After every row comes roughly how far along a hidden order it lies, from 0 to 9.
  7.1 -10.0 -19.1  -6.2  -4.3  12.1   2.1  -5.6  -4.1  -2.3  15.1   0.5   7.6  -3.1  23.3  -3.7  -3.4 -32.4   7.7   0.9  -4.1   4.6  43.3 -24.3   7.1 -18.8   6.0  -0.6  -5.3 -29.3  -5.8  -7.2   5.5  -2.3   3.6  -0.9 -25.8  10.1 -10.5   4.2  -7.3  13.8   0.7  15.6 -24.8   0.8  -5.9 -26.0   7.7 -36.9  -3.1  -5.1  -7.1 -30.3  -1.0  11.1  -1.0  -0.6  -5.3   0.9   1.1  -9.3  32.0  41.2  -3.1   3.3 : 6
  7.0  -8.1 -12.6  -3.8  -0.4  14.8   2.0  -6.2  -9.5  -1.5  10.4  -1.8   8.9  -1.2  16.9  -2.0  -4.1 -64.2   0.5   4.1  -8.3   3.0  36.5  -6.0   7.4 -19.9   8.9  -0.7 -13.6 -19.2  -8.1  -4.0  -1.1  -2.7   7.2  -2.4 -29.7   7.9 -15.7   3.9  -6.5   8.0   1.8   9.8 -17.6   2.6   0.4 -35.4   4.6 -27.6  -2.8  -7.1  -2.2 -21.6 -47.3   1.9  -5.0   0.1  -5.0   5.6   2.5  -5.6  32.9  20.2  -1.7   3.9 : 2
  4.1  -9.4 -17.5  -5.8  -1.5   2.7   1.6  -3.9  -1.4  -2.0  17.4  -2.5   4.9  -3.2  33.2  -2.5  -3.6 -54.0   3.4   9.9  -5.9   3.1  41.1 -13.8   8.5 -23.8   4.7  -0.6 -15.7 -28.8  -7.3  -7.4   1.4  -2.6   6.0  -1.9 -15.7   8.9  -4.3   1.3  -5.4   1.3   1.8  12.9 -25.1   0.7  -5.5 -36.3   9.6 -29.2  -2.9  -4.5 -17.3 -29.5 -13.0  11.2  -3.8  -0.7 -14.4   3.8   0.5  -8.3  31.1  30.5  -4.7   5.2 : 7
  3.8  -7.4 -11.1  -8.2   0.5  16.9   2.4   1.3   0.4   0.3  11.5  -2.2   7.8  -2.3  17.0  -1.9  -4.6 -76.3  -0.2   3.1 -16.0  25.3  29.3   0.1   9.5 -19.3   6.5  -0.7 -16.1 -28.6  -6.9  -5.4   1.8  -3.1  -2.2  -2.7 -32.9   7.1 -13.2   5.8  -7.0  10.6   2.6  13.6 -15.3   0.4  -4.3 -16.4   9.3 -23.3  -2.9  -2.4  -8.8 -26.0 -25.3   4.7  -5.4  -4.7  -8.6   6.6   0.7  -6.5  32.3  23.3   0.0   1.3 : 9
  3.2  -8.4 -22.5  -6.8  -3.6   5.1   2.2  -4.6 -15.7  -3.5  19.1   1.2   4.5  -1.5  20.1  -3.9  -1.4 -15.4  10.7   4.7   1.9  -1.3  47.9 -31.6   7.8 -13.8   4.8  -0.1  -2.4 -28.1  -7.3  -7.8   7.7  -2.6   5.4   0.0 -40.4  10.8  -8.3   3.3  -5.6  13.2   0.5  12.9 -20.2   1.1  -6.2 -30.3   3.9 -41.3  -2.6  -5.0  -8.5 -19.5 -20.3  10.1  -9.1  -1.9  -5.7  -0.8   3.4  -6.9  27.8  52.8  -5.2   4.1 : 1
  3.2  -6.9  -9.5   0.5   1.0  19.1   2.3  -9.1  11.8   8.2   7.6  -4.0   9.7  -0.9  19.0  -0.8  -5.4 -80.4  -5.6   8.3 -15.3  -1.7  25.0  11.4  10.0 -18.4   9.2  -0.6 -19.6 -27.3  -7.1  -3.9  -9.4  -2.6   8.0  -2.8 -27.9   5.1 -13.9   3.4  -5.5  10.7   5.1   7.3 -34.5   0.2  -2.3 -33.6   9.4 -22.8  -2.8  -5.3   0.1 -29.9 -30.6  -3.8  -7.8   3.4  -4.9  10.3  -0.3  -5.6  19.9   4.2   1.7   4.5 : 1
  6.2  -9.3 -14.9  -6.7  -1.6  -1.1   1.8  -5.4  -8.9  -1.2  16.5  -0.3   6.6  -2.5  26.2  -2.9  -3.8 -49.5   6.9  10.6   0.3  -1.6  26.2 -30.2   9.1 -15.3   5.0  -0.7 -10.0 -30.5  -9.5  -4.6   3.0  -3.4   6.7  -1.5 -16.6  10.1   0.2   0.7  -5.4  14.5   1.6  10.4 -37.8   0.6  -5.3 -36.0   8.0 -35.2  -2.9  -4.5  -8.3 -27.9 -37.5   6.1 -11.2   1.7  -5.8   3.3   1.3  -5.0  32.6  29.8  -4.3   8.1 : 1
  8.6  -9.8 -25.9   0.2 -17.5  11.5   2.4 -11.8  -7.1   8.7  17.4   2.9   3.8  -4.8  23.3  -5.1  -1.4  20.2  14.1  -3.3   6.4 -24.3  53.0 -37.6   6.4 -13.7   5.7  -0.5  -0.6 -40.9  -3.9 -11.4  -1.8  -2.7  10.5   0.5 -27.9  13.2  -5.8   1.6  -6.1  17.5   3.2  17.8 -39.3   1.4  -7.6 -23.7   6.0 -47.8  -5.0  -6.4 -11.0 -50.9  38.4  17.3   2.7   3.9  -4.6  -1.7  -3.0 -11.8  31.4  57.1  -6.7  -0.2 : 0
  3.4  -9.8 -14.5  -1.8  -1.9  15.3   1.7  -5.1 -12.4  -1.4  13.3  -1.2   4.8  -2.8  10.4  -2.6  -3.4 -56.7   2.5  -4.2  -5.2  -3.9  37.7 -13.6   8.0 -22.9   7.2  -1.8  -4.7 -21.8  -6.4  -4.1  -3.1  -3.5  14.4  -1.4 -29.0   8.0 -10.5   3.0  -1.5  12.2   1.5  12.6 -23.1   3.6  -5.6 -37.1   7.4 -30.0  -4.0  -4.5  -4.6 -18.6 -18.7   8.4  -3.4   0.0  -6.6   3.6   0.7  -6.8  29.8  26.1  -9.5   3.1 : 0
  4.2  -7.7 -13.5  -3.8  -0.2  16.5   2.2  -6.0  -0.6   1.3  12.6  -2.4   8.0  -1.9  19.8  -1.6  -6.0 -70.9  -1.1   4.5 -11.0   3.9  38.6  -6.5  10.3 -17.7   9.0  -0.6 -16.0 -29.5  -7.5  -7.4  -1.9  -3.0   6.6  -3.7 -28.7   8.2 -13.5   3.4  -5.9  13.5   2.8  15.0 -23.7   0.4  -2.7 -36.8   8.6 -28.8  -3.6  -3.8  -1.4 -27.4 -22.5   1.5  -5.6   0.8  -5.5   6.0   0.9  -6.9  33.9  19.8  -0.7   3.9 : 3
  5.5 -10.5 -16.2  -7.4   0.1  13.9   2.1  -3.0 -11.6  -2.4  13.0  -0.4   6.8   0.1  16.8  -2.3  -3.7 -49.1   2.5   2.8 -10.9  15.3  16.0 -15.5   8.7 -19.9   8.8  -0.5  -2.7 -12.2  -4.7  -2.0  10.0  -1.8   2.6  -3.3 -30.4   6.3 -12.1   7.6  -5.9  10.9   1.8   9.6   7.2   0.5  -4.7 -29.1   4.0 -38.1  -2.7  -4.5  -3.5  -9.1 -63.3   0.3  -3.2  -4.0  -4.2   3.4   7.1  -5.6  30.5  32.7  -2.2   4.1 : 4

Part 2:
 33.8   8.6  16.4   3.8  45.7  22.2   1.8  -3.3   1.3  -4.9  27.2 -20.3 -11.0 -48.2 -28.0   8.7  43.2 -12.7 -19.3 : 2
-19.6 -16.8  -5.6   6.0   9.2  15.3 -40.6 -20.7   0.6  -4.9 -33.6  31.2 -34.2  56.5 -25.8   6.9 -36.4   3.9 -11.3 : 2
  4.3  -1.6  -7.0 -10.1 -16.3  10.8 -10.7 -32.6  -1.1 -23.3 -73.8  -9.7 -12.7 -48.6 -58.9  11.4 -12.1  -5.5 -18.5 : 1
 30.6   2.7   2.7 -20.1 -66.5 -20.5 -52.9  25.2 -11.6 -16.9 -46.9  33.9 -20.0  45.8  20.8   2.7 -10.1 -47.0 -29.1 : 6
 19.5  -5.7  -4.5  16.5 -18.3 -15.8  22.8   2.2  -1.1  21.3  19.5   5.3  36.9 -45.9  11.3   0.5  15.7 -60.8 -10.4 : 6
-39.1  -9.4   0.2 -27.0  -0.5  13.8 -24.6 -14.6  13.0 -31.2 -21.4 -11.8 -11.5  43.9 -17.5  -3.7 -28.8  66.2  11.1 : 0
 51.7  22.2  16.1 -22.8 -48.4 -10.1 -46.8  22.7 -24.8 -32.4 -22.8   7.1 -38.8  14.0   1.2   4.0  26.8 -32.1 -30.2 : 5
 62.1  26.4  18.0 -26.3 -22.9 -12.4  -4.3  51.2  -9.6 -22.2  35.8 -41.5   3.6 -74.0   9.0   4.2  69.7 -29.7 -20.8 : 5
-29.0 -27.7  -9.7  20.7  13.0   5.6   7.1 -21.2  22.6  34.2  20.8  28.0  31.8  24.8  -7.6   3.8 -19.0 -23.6  -3.4 : 5
 25.4  30.4  26.8 -42.5 -26.3 -15.2 -51.4  62.5 -16.5 -45.0 -27.9  14.3 -60.9  31.0  27.5  -7.2  38.8  15.2 -28.5 : 4
-12.6   6.1   0.2   8.2  68.2  28.8  19.3   3.8  -0.5 -15.1  19.1 -29.3  -2.0 -58.3 -19.8   2.2  27.1  35.6   6.1 : 0
  8.8 -14.4   4.4   0.1  20.9   8.8 -19.0   1.8  19.4  27.2 -10.6   6.5   2.6 -48.8 -40.8  13.3  24.3 -23.1 -30.1 : 2
-36.2  -1.7  20.6   5.4  44.7  25.1 -20.9  22.0   3.2  -2.6  -2.8  14.3 -40.4  37.6 -22.4   7.0  21.0  43.5 -16.8 : 1
 67.7   8.2  12.4 -28.9 -59.4 -30.9 -53.8  24.8 -10.7  -2.4   2.5  20.0 -10.8  10.9   9.0   5.0  24.8 -70.1 -31.6 : 7
 19.9  10.5  15.2 -46.7 -32.7  -7.3 -83.5  28.1  -3.5 -35.1 -55.9   0.7 -33.9  13.9 -13.1   3.6  11.3   6.8 -34.5 : 2
 39.2  13.8   9.9 -23.7 -32.7 -30.5   4.4  23.6 -10.7 -17.7  44.9  12.8  -4.9  31.4  38.4 -11.0  28.8 -29.1  14.9 : 8
 17.8   1.3   5.4 -11.3  10.2  11.3  -6.5  25.2  -2.4 -11.1 -14.5 -13.7 -28.3 -46.6 -26.3   7.9  20.8   7.4 -27.5 : 2
 59.2  18.9  14.4 -32.1 -46.5 -11.5 -22.0  27.0   1.9 -11.7   1.0 -25.0  16.8 -81.8  -8.7   5.6  55.8 -20.6 -29.4 : 4
-18.2 -21.3  -3.7  10.5  33.7  25.9  -6.6 -29.4  26.5  47.9   1.9   0.3  34.2 -47.2 -47.4   6.9  -4.7  -1.8 -15.5 : 1
  5.2 -11.7  11.0  -5.1  -4.2  -5.7 -33.5  -4.4  13.9  29.4   1.9  50.5  -3.9  45.4   8.4   6.2   4.9 -61.8 -28.1 : 6
 -1.0  -5.0   4.4  -1.5  11.0  19.8 -38.8   9.2   5.8   3.1 -47.1  18.2 -26.7 -14.9 -34.5  14.5  27.3 -12.9 -43.5 : 2
 52.0  19.2  14.9 -24.9 -43.6 -29.3 -12.8  46.2 -17.3 -34.2  16.1  11.4 -33.6  54.5  53.6  -8.6  21.3 -29.1   3.2 : 8
 34.9  20.7   9.4 -27.3 -47.5 -18.6 -13.4  32.9 -19.7 -39.7 -29.5   7.2 -38.3  36.2  14.1  -2.5  31.4 -13.9 -17.1 : 5
 30.7  -0.1  13.7   7.5 -36.1 -25.2 -14.0   4.5  11.7  32.8  36.0  40.6  23.9  36.1  28.2  -0.5  18.3 -66.3 -16.3 : 8
 63.8  16.1  20.8 -18.3 -49.5 -36.2  -8.3  31.4  -8.9  -3.4  48.8  23.0 -20.3  12.4  40.9  -1.6  43.7 -77.2 -12.8 : 9
 31.3  31.6  27.4 -39.9  -1.6  -1.0 -57.5  54.6 -20.5 -54.4 -26.8  -0.9 -62.8  44.5  14.6  -1.9  44.4  21.5 -18.6 : 2
 18.0  27.8  23.3 -43.2 -24.1 -12.5 -47.0  52.0 -14.6 -47.2 -19.6   0.3 -55.8  38.2  23.0  -2.7  41.3  25.6 -13.7 : 3
-24.8 -15.3   5.1   8.6  29.8  25.4 -43.4  -2.2   4.3  19.1 -27.5  36.8 -30.5  62.1 -37.2   8.7 -19.9  28.6 -26.4 : 1
-41.8 -16.8  -9.1  22.6  22.5  21.9 -15.0 -26.8  18.1  30.4 -54.7  17.9  19.4 -21.5 -30.5  12.1 -20.4   2.4 -23.3 : 1
 11.3 -12.9   5.2  24.4  32.7  20.2  34.3 -24.8  12.5  30.8  55.9   0.3  25.5 -32.3 -40.5   5.4   4.0  -7.4  -6.5 : 4
  5.7  -8.0  -1.5   2.1 -14.8   8.3 -49.2 -11.3   2.3  -2.3 -47.8  37.2 -27.5  47.4   2.0  11.1 -24.2 -41.8 -28.5 : 4
 32.8   6.8  19.6 -14.7  19.8   2.2 -19.9  43.1   5.3  -8.1  16.4  -2.5 -35.2 -14.3 -12.1   5.6  47.0   3.5 -20.1 : 4
 47.5   5.0  10.7 -33.2 -81.4 -39.7 -50.4  63.5 -10.9 -26.5 -47.8  41.3 -52.8  47.3  23.2   3.1  13.5 -62.9 -41.8 : 9
-27.1 -11.3  -2.3   5.4  18.1   4.5 -19.4   2.3  -8.7  -6.4 -24.1  44.7 -48.2  64.8  -2.6  -0.7 -24.6  16.7  -4.8 : 3
 17.5  12.3   2.5 -10.0  39.8  19.3   5.4  42.9 -28.8 -54.2 -26.0 -35.4 -48.1 -32.7 -22.2   3.7  24.5  63.1  -0.8 : 0
-21.7 -10.3  -1.8  -4.4  -2.3  20.3 -32.2 -18.0   9.7  -1.8 -34.5  20.8 -21.8  41.9 -37.8   7.6 -31.8  15.1 -24.5 : 2
-25.2 -29.4  -8.9  19.8  24.6  19.6  29.3 -51.8  33.6  46.8  29.9 -13.7  44.1 -50.7 -55.2   6.4 -19.4  19.6   5.0 : 1
 43.7  -2.0   5.9 -21.7 -73.7 -32.3 -53.4   7.1   5.6  12.5 -14.7  30.2 -12.0  24.3   9.8   2.7  -1.2 -72.2 -31.7 : 8
 60.6  22.7  13.2 -30.7 -62.3 -31.9 -35.5  56.5 -28.0 -41.6  -9.2  13.0 -52.5  45.4  43.8  -1.6  23.4 -52.1 -17.6 : 8
  4.7 -20.0  -2.2   2.4  -0.3   8.9   5.6 -29.4  33.9  32.8  14.3 -18.3  41.9 -59.3 -56.0  11.4  -3.3 -17.1 -15.3 : 3
  8.2   3.2   7.6  14.4  46.1  35.1  17.0 -28.4   1.2   0.3  35.0 -28.6  26.8 -49.3 -44.8   8.7  17.0   4.8  -1.6 : 0
 29.0   7.3   7.5 -21.5 -45.3 -21.5 -76.2  33.1 -21.7 -17.7 -62.6  37.4 -43.6  45.4  19.1   3.2  12.7 -44.9 -39.6 : 5
 12.3 -11.5  14.7  23.1  -2.7  -4.1  -2.3   8.5  12.9  44.3  72.3  52.5  10.2  76.0  14.0   2.3  11.7 -39.3 -11.9 : 8
 -7.6 -10.2  13.6   4.3  30.9  24.1 -38.2  18.8   7.6  11.0 -26.3  21.2 -20.9   3.5 -33.4  13.1  21.6   5.1 -41.4 : 1
 61.9  28.4  20.5 -30.2 -11.2  -6.6  -3.2  46.3 -11.1 -28.2  31.7 -41.0   7.1 -73.2   8.7   2.2  74.2 -28.0 -20.7 : 4
 10.9  13.9  15.8 -28.1 -14.4   2.0 -30.4  15.4  -4.5 -26.4 -18.7   4.8 -32.5  26.2  -8.4   0.8   3.5  19.8 -14.9 : 3
 16.9  -2.5  -2.3  -8.4 -45.2 -11.3 -33.8 -12.3   3.3   8.1 -30.8  18.1  11.4   5.5   3.4   5.3  -6.5 -60.6 -23.8 : 5
-31.4 -32.5  -2.5  18.7  16.2   3.6  -1.5 -14.0  22.8  46.2  42.1  27.2  31.2  66.5  -0.6  -1.0 -13.6  -8.8   1.5 : 5
